Below are the code and all the weights of a small trained network. Each question names an input and a target symbol and asks about switching units off, where a switched-off unit gives its printed mean instead of its output.

import numpy as np


def w(rows, s, z=0):
    codes = np.array(rows[::2]) - 128.0
    scale = np.full(codes.shape[1], s)
    scale[-1] = z or s
    return codes * scale


def norm(h):
    return h / np.sqrt((h * h).mean(-1, keepdims=True) + 1e-5)


def f(y):
    return np.maximum(y, 0)


def softmax(a):
    e = np.exp(a - a.max(-1, keepdims=True))
    return e / e.sum(-1, keepdims=True)


def log_softmax(a):
    a = a - a.max(-1, keepdims=True)
    return a - np.log(np.exp(a).sum(-1, keepdims=True))


def net(x, mask):
    ids = ['αβζηθλμξπσφψω'.index(c) for c in x.split()]
    T = len(ids)
    res = E[ids] + P[:T]
    u = 0
    for l in range(2):
        q, k, v = (norm(res) @ M[l].T for M in (Q, K, V))
        z = softmax(np.where(np.tri(T) > 0, q @ k.T / 3**0.5, -1e9)) @ v
        res = res + np.where(mask[u], z, O[l][:, -1]) @ O[l][:, :-1]
        u += 1
        y = f(norm(res) @ A[l][:, :-1].T + A[l][:, -1])
        res = res + np.where(mask[u : u + 12], y, B[l][:, -1]) @ B[l][:, :-1]
        u += 12
    return log_softmax(norm(res)[-1] @ U[:, :-1].T + U[:, -1])


Q, K, V, O, A, B = {}, {}, {}, {}, {}, {}
E = w([
[79,80,64,62,109,179],'α',
[176,93,166,39,115,134],'β',
[159,145,143,161,179,121],'ζ',
[119,93,145,49,128,148],'η',
[125,137,152,94,174,173],'θ',
[110,234,11,48,138,48],'λ',
[101,84,127,151,62,175],'μ',
[124,127,213,92,126,113],'ξ',
[118,64,150,148,115,20],'π',
[102,97,58,102,131,165],'σ',
[101,126,144,167,162,76],'φ',
[72,116,187,78,114,141],'ψ',
[134,128,156,98,186,101],'ω',
],0.012)
P = w([
[128,166,100,204,166,151],'0',
[126,45,171,230,109,45],'1',
[155,71,171,205,131,68],'2',
[201,99,177,175,169,102],'3',
[186,61,185,175,184,95],'4',
[188,46,181,176,211,99],'5',
[184,27,190,170,231,91],'6',
[187,15,185,165,253,92],'7',
],0.0047)
Q[0] = w([
[108,99,176,10,142,68],'0.h1',
[114,125,202,190,2,209],'0.h1',
[39,94,178,209,148,146],'0.h1',
],0.0053)
K[0] = w([
[71,163,113,62,91,108],'0.h1',
[116,53,253,184,73,189],'0.h1',
[12,129,142,251,108,127],'0.h1',
],0.0054)
V[0] = w([
[127,2,144,174,184,127],'0.h1',
[173,177,133,85,147,173],'0.h1',
[84,108,150,143,164,173],'0.h1',
],0.0064)
O[0] = w([
[160,213,149,67,1,104,255],'0.h1',
[24,50,141,184,17,47,56],'0.h1',
[158,168,133,201,109,189,141],'0.h1',
],0.0082,0.0034)
A[0] = w([
[134,101,136,84,14,76,59],'0.n1',
[126,76,118,194,227,16,189],'0.n2',
[153,124,21,121,227,28,53],'0.n3',
[186,255,160,141,103,137,166],'0.n4',
[187,38,232,146,83,131,175],'0.n5',
[84,36,25,202,156,151,119],'0.n6',
[28,137,92,104,253,79,166],'0.n7',
[138,66,192,113,167,77,150],'0.n8',
[99,176,25,5,84,152,150],'0.n9',
[78,199,88,116,154,18,81],'0.n10',
[132,151,196,118,20,222,164],'0.n11',
[110,219,34,133,67,56,252],'0.n12',
],0.0052,0.0023)
B[0] = w([
[135,180,119,139,123,169,166],'0.n1',
[132,157,160,95,151,146,231],'0.n2',
[162,97,107,134,255,110,193],'0.n3',
[127,84,110,120,69,137,253],'0.n4',
[100,138,84,136,127,130,224],'0.n5',
[158,98,148,105,123,111,158],'0.n6',
[119,110,125,75,140,145,195],'0.n7',
[164,74,149,128,101,178,203],'0.n8',
[125,124,157,166,117,93,181],'0.n9',
[106,126,139,122,151,139,178],'0.n10',
[169,120,146,117,183,84,204],'0.n11',
[114,138,152,121,160,161,194],'0.n12',
],0.0099,0.0056)
Q[1] = w([
[63,82,43,137,119,170],'1.h1',
[28,104,2,208,150,147],'1.h1',
[61,207,116,133,61,139],'1.h1',
],0.0092)
K[1] = w([
[200,109,252,53,11,115],'1.h1',
[254,176,207,89,48,85],'1.h1',
[154,95,141,171,98,174],'1.h1',
],0.0085)
V[1] = w([
[151,128,116,65,80,96],'1.h1',
[173,136,95,93,142,197],'1.h1',
[131,251,130,87,125,131],'1.h1',
],0.014)
O[1] = w([
[80,197,111,3,142,68,36],'1.h1',
[171,252,134,92,168,232,253],'1.h1',
[161,222,224,168,128,50,167],'1.h1',
],0.0072,0.0048)
A[1] = w([
[82,107,120,99,185,116,226],'1.n1',
[138,150,125,129,150,155,161],'1.n2',
[151,68,106,136,152,164,193],'1.n3',
[71,135,6,82,118,155,152],'1.n4',
[120,174,171,151,115,124,203],'1.n5',
[151,104,85,108,169,101,197],'1.n6',
[107,85,106,164,69,102,250],'1.n7',
[102,153,127,62,104,105,175],'1.n8',
[192,117,102,93,98,134,215],'1.n9',
[88,153,145,116,140,66,81],'1.n10',
[146,152,179,105,140,141,179],'1.n11',
[134,194,135,105,125,149,99],'1.n12',
],0.014,0.0019)
B[1] = w([
[119,171,184,111,62,157,205],'1.n1',
[77,140,76,131,104,99,192],'1.n2',
[144,179,103,88,162,48,255],'1.n3',
[181,150,230,166,48,143,192],'1.n4',
[108,10,126,122,137,148,209],'1.n5',
[121,119,148,128,2,95,202],'1.n6',
[128,220,82,52,206,113,164],'1.n7',
[59,127,99,244,173,91,157],'1.n8',
[64,140,101,203,148,120,214],'1.n9',
[183,137,31,150,163,80,149],'1.n10',
[101,86,160,131,97,152,246],'1.n11',
[87,126,104,67,190,120,200],'1.n12',
],0.0078,0.0079)
U = w([
[67,174,173,139,38,112,210],'α',
[138,31,45,112,152,110,146],'β',
[234,130,112,171,202,121,19],'ζ',
[150,137,124,65,35,197,82],'η',
[72,166,85,77,158,222,37],'θ',
[70,210,120,85,170,63,123],'λ',
[186,131,79,144,118,216,251],'μ',
[154,44,199,191,118,161,202],'ξ',
[159,103,188,167,107,27,59],'π',
[133,142,78,72,48,71,162],'σ',
[174,203,224,135,146,175,163],'φ',
[5,73,151,143,150,133,95],'ψ',
[164,73,147,80,153,149,30],'ω',
],0.011,0.0019)

Each question gives the input, a string of symbols that net reads in full, and the target symbol t.
The units are the heads (3 rows each of Q, K, V and O) and the neurons (one row each of A and B). Each row of codes is followed by its name. A weight is (code - 128) times the scale printed after its matrix; where a second scale follows, it is the last column's (O, A, B and U).
mask holds one flag per unit, layer by layer, with each layer's heads first. A switched-off unit (its flag False) gives its mean, the last column of its rows in O or B, instead of its output. The means were averaged over made-up inputs and are rounded, as every weight is.
A unit's drop is (log p(t) with every unit on - log p(t) with that unit switched off) / (log p(t) with every unit on - log p(t) with every unit switched off).
The circuit of an input: a set's keep is (log p(t) with only the set's units on - log p(t) with every unit switched off) / (log p(t) with every unit on - log p(t) with every unit switched off). Starting from the 12 units with the biggest drops (on a tie, the unit counted first), units are removed one at a time, each time the one whose removal leaves the highest keep (on an exact tie, the one counted first), for as long as the keep stays at least 0.8.
circuit, biggest first: the units of the circuit, biggest drop first
most important unit: the unit with the biggest drop
top k neurons: the k neurons with the biggest drops, biggest first
top k neurons in layer l: the k neurons of layer l with the biggest drops, biggest first
input φ π α ψ φ φ η, target φ: circuit, biggest first : (1.h1; 0.h1)
input ω φ ζ π, target ψ: most important unit : 0.n4
input ψ ω β ζ λ μ β, target β: circuit, biggest first : (0.h1; 1.n4; 1.h1)
input π η ψ π ω π, target λ: circuit, biggest first : (0.h1; 1.h1; 1.n8)
input η θ λ μ, target μ: top 3 neurons : (0.n11; 0.n3; 1.n6)
input ω μ μ θ, target ψ: top 2 neurons : (0.n3; 0.n4)
input μ μ φ ψ π α φ, target θ: circuit, biggest first : (1.h1; 0.n2)
input φ φ σ φ ω π, target φ: circuit, biggest first : (1.h1; 0.h1)
input ψ σ φ ζ π ω η α, target ζ: top 2 neurons : (0.n2; 0.n9)
input ψ π ψ π, target ζ: top 2 neurons : (0.n2; 0.n8)
input λ η η θ, target θ: top 2 neurons : (0.n4; 0.n8)
input β μ ζ ξ π μ, target α: top 3 neurons : (0.n2; 1.n4; 0.n3)
input ξ ξ π α σ, target σ: top 2 neurons : (0.n9; 0.n5)
input ξ π θ ξ α, target σ: top neuron : (0.n9)
input ζ ζ ζ λ θ, target θ: top 3 neurons in layer 0 : (0.n3; 0.n11; 0.n7)
input ζ μ ζ π φ σ, target ξ: top 4 neurons in layer 0 : (0.n9; 0.n8; 0.n3; 0.n11)
input α μ φ η φ, target η: top 2 neurons in layer 0 : (0.n9; 0.n6)
input ω ψ μ ω ψ, target ψ: top 2 neurons : (0.n4; 0.n3)
input ω ω σ ξ φ π ζ ζ, target ψ: top 2 neurons : (0.n3; 0.n4)
input φ η φ, target φ: circuit, biggest first : (0.h1)
input ξ σ α, target σ: top 2 neurons : (0.n5; 0.n9)
input η θ η π ψ φ ζ, target π: top 2 neurons : (0.n8; 0.n1)
input μ η η α θ η λ ξ, target ξ: top 2 neurons : (0.n8; 1.n12)
input φ μ θ ζ μ, target φ: top 2 neurons : (0.n11; 0.n8)
input σ θ η ψ σ η σ, target μ: top 4 neurons in layer 0 : (0.n4; 0.n9; 0.n12; 0.n6)
input ξ σ ξ α π π, target σ: top 2 neurons in layer 0 : (0.n5; 0.n9)
input θ ω ω ξ μ α, target β: top 2 neurons in layer 0 : (0.n2; 0.n4)
input σ σ φ, target μ: most important unit : 1.h1
